Each row is followed by its group and then its class within the group.
[  5   6  -2   9   1 -26 -12  -1  15 -11   1   2   5  -4  -2  -3   5  -5
   4   2   5  -4 -19   0   5   4  -6  16  -1  -9  12 -11 -22   7 -16 -13
   4  -9 -10   0  -8  -6   3  16  25   3   5  -2  10  -9  -2  -9   3  -5]
LD F
[  1  -1   0   4  -6 -20 -11   4  17  -6  -1   2   6  -4   6   8   6   5
   2   7   4  14 -15  -4  -1  -3   0  13   2   5   2   1 -37  -1   5 -15
  -5  -3  -9   3 -12  -1   3  12  14  15   3   0  -8 -13   8   5   1   0]
LD F
[ -2   1   0  -9  15 -17   6   4   3  -8   2 -12   1  12  -4  -2   4  -9
   0  -2   8  -1  -3   2 -15  16   8 -11   0 -48  -2  -5 -18   6 -16  -4
   0  -5  10   9   0   9   8   0   0 -10   1   2  16  -1  -4 -13  -1  -3]
GF K
[ -1   7   3  14  12  -8   6   7  -3   9   0 -12   6   0 -10  -6  -2  -1
  -5   2   3  -5   6   1 -10  15  -1  -7   7 -12  -2   4   9   6 -17   6
   7   0  15  -1  -6   4  -2   9 -18  -9  -3  -1  22   1   8 -12   4  -1]
GF J
[  2  18  -1  10 -10  -8   8  -8  17   9   7 -15   3   2  -5 -13 -11  -3
  -2   2  12  -8  -5   7  17  -7 -10  35  -4  -9  14 -16  12   8 -20   0
  14 -11 -10  11   0  -9   2   1  28   1  10  -5  15   0  -5 -10   1  -1]
LD A
[ -6  -4   6  -3  -9 -10  21   4   4  -5 -11  -8  17   0   3  -8  -2   1
  -2   5  -2  -4  -1   1 -11  12   2  -5  -6 -46  -7   0 -29   1 -21   0
  -2   0   8   0  -1   6   4   9   5   0   5  -8  15  -3   5 -12  -1   3]
GF V
[ -9  -2  -1   2   1 -15   9  -3 -10   7   7 -10  -6  -2  -9   2   5   1
  -1   2  -4  -3   0   3 -25   3   6  -9   2 -48 -13   9 -13   5  -3   5
   3  -4  20   1  -3  15  10  11 -13   1   0  -1   5  -1  10  -5  -2   4]
GF V
[  2  14   2   6 -23  -7   7   1  11   0  -5 -14  12  -3   4  -8  -1  -7
  -8   3  11  -5 -13  -1  23  -3 -18  26  -5   3  19 -18 -11  -2 -31  -2
   4  -9 -18   2  -2 -10   0   9  41  -1  12 -11  12 -15 -14 -13  -2  -9]
LD A
[  0  -1   2   7  -8 -21 -30   0   3   3   7  -6  -4  -3   2  11  15   4
  -4   0   2   0  -8  -1  -9  -8   3  15   2 -15   3  -1 -15   1 -15   1
  -3 -10   4  -1  -8   2  10  12   6  13   7  -1  11  -9   9  -4   8  -1]
LD F
[ -1   7   9  10  -9 -18  -6  -3   5   8  -6   6  -5  -6  -5   4   4   1
   4  -1   3   3  -6  -4   3 -11   4  19   1  13  -4   5 -25   6 -15   3
  -8  -3 -16  -8  -8  -4  16  17  10   8   7   4  10  -1  15  12   2  12]
LD N
[ -1   2  10  11 -15 -24   4   4   9   2  -1 -13   7   2   6   9   7   1
  -8  -1   2   8  -4   2   1   3  -6  21   3  -5   0  -8 -26   3 -19  -4
   1  -8  -5   4 -10   3   1  21  17   8   9  -3  15 -19   5  -3   1  -4]
LD F
[ -4   8   8  -1 -33 -19   6   4  20  -3  -3  -1   5   3  10   8   7   1
  -5   1   3   4 -19   5  11 -12  -6   1   1 -13  14 -14 -24  -4 -27  -3
  -2  -5 -12  -2  -3 -11   9  11  36   5  12  -7   3 -12  -5  -2  -2  -4]
LD A
[ -4   0   2  10   1 -17  17   9 -18  15   7 -19   2  -1  -1  -4   0   0
  -9   6   1  -3   7   1 -20  23   1  -3  -4 -20  -4  10  12   4  -9  17
   6  -8  23  -6  -4  13  -2   2 -28  -4  -5   2  18   0  22  -9   3   4]
GF V
[ -5   2   3   0 -11  -3   9  -5  11   2  -4  -3  -5  -3   3   2   2 -10
   9   7   1  -5  -7  -4  -3 -20  -3  18   1 -38   5  -9 -30   1 -15  -5
   0  -5  -4   2  -8 -10  10   3  20   5   7  -7   8 -15  -7  -5  -2  -4]
LD N
[ -3  12  -2  17  13 -15   0  -9  -7   8  17 -27 -12   1  -3  -9   5  -5
   9  -2   6  -1  -6   0 -10  -9  -8  29   1 -16  13 -11   2   8  -2   1
   8 -10  13   0  -2   3  -1  -1   2   8   5  -2   8 -14   1  -8  -6  -2]
LD F
